Below are the code and all the weights of a small trained network. Each question names an input and a target symbol and asks about switching units off, where a switched-off unit gives its printed mean instead of its output.

import numpy as np


def w(rows, s, z=0):
    codes = np.array(rows[::2]) - 128.0
    scale = np.full(codes.shape[1], s)
    scale[-1] = z or s
    return codes * scale


def f(y):
    return np.maximum(y, 0)


def softmax(a):
    e = np.exp(a - a.max(-1, keepdims=True))
    return e / e.sum(-1, keepdims=True)


def log_softmax(a):
    a = a - a.max(-1, keepdims=True)
    return a - np.log(np.exp(a).sum(-1, keepdims=True))


def net(x, mask):
    ids = ['βγθλμτ'.index(c) for c in x.split()]
    T = len(ids)
    res = E[ids] + P[:T]
    q, k, v = (res @ M[0].T for M in (Q, K, V))
    z = softmax(np.where(np.tri(T) > 0, q @ k.T / 3**0.5, -1e9)) @ v
    res = res + np.where(mask[0], z, O[0][:, -1]) @ O[0][:, :-1]
    y = f(res @ A[0][:, :-1].T + A[0][:, -1])
    res = res + np.where(mask[1:25], y, B[0][:, -1]) @ B[0][:, :-1]
    return log_softmax(res[-1] @ U[:, :-1].T + U[:, -1])


Q, K, V, O, A, B = {}, {}, {}, {}, {}, {}
E = w([
[164,174,232,54,148,83,112,2,94,164,172],'β',
[83,145,101,85,39,158,235,57,147,79,42],'γ',
[187,180,89,122,97,93,186,56,147,179,139],'θ',
[135,136,202,205,120,194,113,29,141,117,34],'λ',
[38,46,67,22,125,22,60,112,233,146,135],'μ',
[144,158,61,186,163,130,199,155,181,55,196],'τ',
],0.011)
P = w([
[2,201,207,129,140,151,165,126,238,150,113],'0',
[62,131,93,210,101,207,118,98,184,179,227],'1',
[112,110,96,158,98,179,117,118,181,123,204],'2',
[138,113,90,138,122,151,110,123,179,107,161],'3',
[146,81,115,109,190,145,145,131,103,118,112],'4',
[159,84,118,111,184,112,140,128,93,110,85],'5',
[181,97,123,128,164,88,149,116,90,103,73],'6',
[188,104,111,131,139,60,133,105,109,94,65],'7',
[194,102,111,131,133,44,126,96,115,98,50],'8',
],0.0079)
Q[0] = w([
[156,66,140,76,254,110,142,62,74,119,113],'H1',
[125,152,186,144,75,48,92,59,214,47,157],'H1',
[162,103,79,195,119,90,249,54,193,102,83],'H1',
],0.0053)
K[0] = w([
[116,82,131,95,57,129,48,101,132,151,198],'H1',
[86,118,185,70,254,66,109,155,93,166,58],'H1',
[97,61,84,130,116,135,95,193,152,156,96],'H1',
],0.0069)
V[0] = w([
[77,112,91,2,125,48,99,105,141,188,192],'H1',
[69,79,46,125,191,94,130,160,206,78,157],'H1',
[70,42,93,87,57,132,76,92,158,177,26],'H1',
],0.0088)
O[0] = w([
[160,160,155,144,55,172,65,158,80,115,124,143],'H1',
[116,135,176,122,103,98,79,72,72,9,154,255],'H1',
[100,144,61,101,114,156,93,116,25,126,155,99],'H1',
],0.011,0.0076)
A[0] = w([
[74,132,175,117,140,149,111,105,163,93,74,165],'N1',
[80,136,185,155,137,170,164,90,177,136,145,199],'N2',
[76,182,97,192,125,227,153,156,133,155,164,177],'N3',
[94,149,80,95,143,103,226,128,191,78,101,151],'N4',
[149,126,167,127,111,141,135,191,165,212,132,80],'N5',
[100,114,118,59,152,85,139,123,152,150,207,133],'N6',
[197,149,129,128,100,175,117,197,108,103,115,1],'N7',
[139,126,58,104,117,160,149,158,80,107,117,184],'N8',
[70,38,101,102,160,43,119,140,173,144,111,80],'N9',
[116,128,120,126,110,128,152,91,94,175,74,129],'N10',
[105,158,147,178,116,97,108,104,106,90,203,176],'N11',
[193,105,79,94,153,89,109,105,89,125,161,114],'N12',
[119,94,163,143,87,114,82,191,94,97,146,11],'N13',
[75,50,144,113,121,94,109,148,155,138,184,59],'N14',
[81,146,104,197,148,178,136,209,130,118,175,81],'N15',
[97,138,84,119,104,199,109,150,87,131,156,112],'N16',
[129,96,106,90,143,94,212,184,157,146,122,58],'N17',
[123,106,47,134,137,93,156,141,98,116,153,94],'N18',
[176,105,89,159,162,77,158,184,130,102,144,144],'N19',
[149,129,155,71,127,69,115,98,94,98,97,76],'N20',
[58,123,92,135,134,137,127,117,123,90,145,99],'N21',
[68,138,85,144,131,164,104,255,166,138,167,100],'N22',
[90,131,79,180,119,217,130,176,150,133,187,204],'N23',
[139,76,115,184,224,109,159,179,184,139,143,68],'N24',
],0.0086,0.0044)
B[0] = w([
[87,192,147,144,75,150,137,189,145,152,217,196],'N1',
[83,158,168,181,95,177,99,130,158,162,134,211],'N2',
[155,215,165,62,53,52,219,247,101,91,129,146],'N3',
[182,76,147,197,178,72,108,111,124,187,63,225],'N4',
[174,22,93,138,187,44,44,40,116,69,67,137],'N5',
[38,165,176,166,82,135,142,211,229,161,78,155],'N6',
[160,113,201,192,105,80,207,193,212,208,114,143],'N7',
[90,112,153,213,151,147,104,156,171,183,97,159],'N8',
[150,178,133,14,97,113,170,165,45,35,114,158],'N9',
[173,95,136,100,151,75,82,117,104,52,85,144],'N10',
[149,149,112,77,150,85,128,146,103,86,126,251],'N11',
[47,140,180,175,116,173,96,170,180,133,91,159],'N12',
[190,64,144,172,83,90,168,118,147,220,173,170],'N13',
[175,62,113,147,192,126,39,34,143,87,60,143],'N14',
[25,186,127,173,71,228,71,124,149,207,198,138],'N15',
[151,141,110,156,187,82,117,144,91,200,104,161],'N16',
[42,191,222,187,26,205,150,144,211,139,254,146],'N17',
[103,96,81,114,166,152,61,95,118,85,88,143],'N18',
[31,166,173,146,66,170,102,196,147,146,178,175],'N19',
[111,121,128,170,118,154,62,83,181,163,180,185],'N20',
[156,122,78,139,141,65,111,116,101,148,165,170],'N21',
[97,193,238,46,52,30,203,250,128,53,35,131],'N22',
[90,61,52,221,155,209,23,77,124,220,126,148],'N23',
[229,66,41,56,184,52,102,51,40,83,94,191],'N24',
],0.0079,0.013)
U = w([
[42,174,206,165,58,170,155,215,200,182,127,234],'β',
[146,33,79,190,185,168,107,25,161,189,135,128],'γ',
[250,44,90,103,175,38,139,125,66,100,56,100],'θ',
[63,187,109,107,161,159,107,125,92,100,95,62],'λ',
[132,167,109,124,136,116,154,126,87,153,177,5],'μ',
[101,141,116,94,73,154,135,107,131,81,170,168],'τ',
],0.011,0.0023)

Each question gives the input, a string of symbols that net reads in full, and the target symbol t.
The units are the heads (3 rows each of Q, K, V and O) and the neurons (one row each of A and B). Each row of codes is followed by its name. A weight is (code - 128) times the scale printed after its matrix; where a second scale follows, it is the last column's (O, A, B and U).
mask holds one flag per unit, heads first, then neurons. A switched-off unit (its flag False) gives its mean, the last column of its rows in O or B, instead of its output. The means were averaged over made-up inputs and are rounded, as every weight is.
A unit's drop is (log p(t) with every unit on - log p(t) with that unit switched off) / (log p(t) with every unit on - log p(t) with every unit switched off).
The circuit of an input: a set's keep is (log p(t) with only the set's units on - log p(t) with every unit switched off) / (log p(t) with every unit on - log p(t) with every unit switched off). Starting from the 12 units with the biggest drops (on a tie, the unit counted first), units are removed one at a time, each time the one whose removal leaves the highest keep (on an exact tie, the one counted first), for as long as the keep stays at least 0.8.
circuit, biggest first: the units of the circuit, biggest drop first
unit that matters most: the unit with the biggest drop
k most important neurons: the k neurons with the biggest drops, biggest first
drop of u: that unit's drop, to one decimal
input τ β τ τ τ, target θ: circuit, biggest first => (N24; H1)
input τ λ τ β τ τ τ γ, target β: unit that matters most => N24
input λ γ τ γ λ τ, target γ: circuit, biggest first => (H1; N11)
input β β τ μ, target β: 3 most important neurons => (N24; N22; N4)
input γ λ τ τ μ λ, target τ: 2 most important neurons => (N4; N24)
input τ τ τ λ θ, target β: circuit, biggest first => (H1; N6; N17)
input θ λ λ λ τ θ μ, target λ: circuit, biggest first => (N9; H1; N24; N18)
input β λ β τ, target β: circuit, biggest first => (H1; N19)
input θ λ γ τ β τ τ μ μ, target γ: circuit, biggest first => (H1; N20; N13; N9)
input τ γ λ τ τ β τ τ β, target γ: 3 most important neurons => (N11; N24; N9)
input λ τ λ τ θ λ τ τ γ, target β: 2 most important neurons => (N17; N24)
input μ γ τ τ, target μ: 3 most important neurons => (N4; N11; N24)
input τ γ τ γ β θ θ, target γ: circuit, biggest first => (N11; H1)
input τ θ λ μ λ γ τ τ, target λ: circuit, biggest first => (N12; H1)
input τ τ τ μ τ γ, target τ: 2 most important neurons => (N4; N2)
input λ β λ μ λ γ τ τ, target λ: unit that matters most => N4
input τ τ γ θ β τ θ τ λ, target β: 2 most important neurons => (N24; N1)
input γ τ τ β τ λ γ, target γ: 4 most important neurons => (N4; N19; N11; N6)
input τ μ τ λ, target τ: circuit, biggest first => (H1; N4)
input λ β τ λ β λ τ, target γ: unit that matters most => N24
input τ γ μ λ τ τ τ β, target τ: 3 most important neurons => (N4; N24; N20)
input τ τ λ β λ λ, target θ: 2 most important neurons => (N20; N24)
input τ β τ μ τ τ λ τ θ, target τ: 4 most important neurons => (N4; N24; N20; N12)
input μ λ β, target μ: 4 most important neurons => (N16; N24; N4; N2)
input τ τ β τ β τ β τ μ, target τ: 3 most important neurons => (N4; N24; N2)
input λ β τ γ τ θ τ θ, target γ: drop of N2 => 0.7
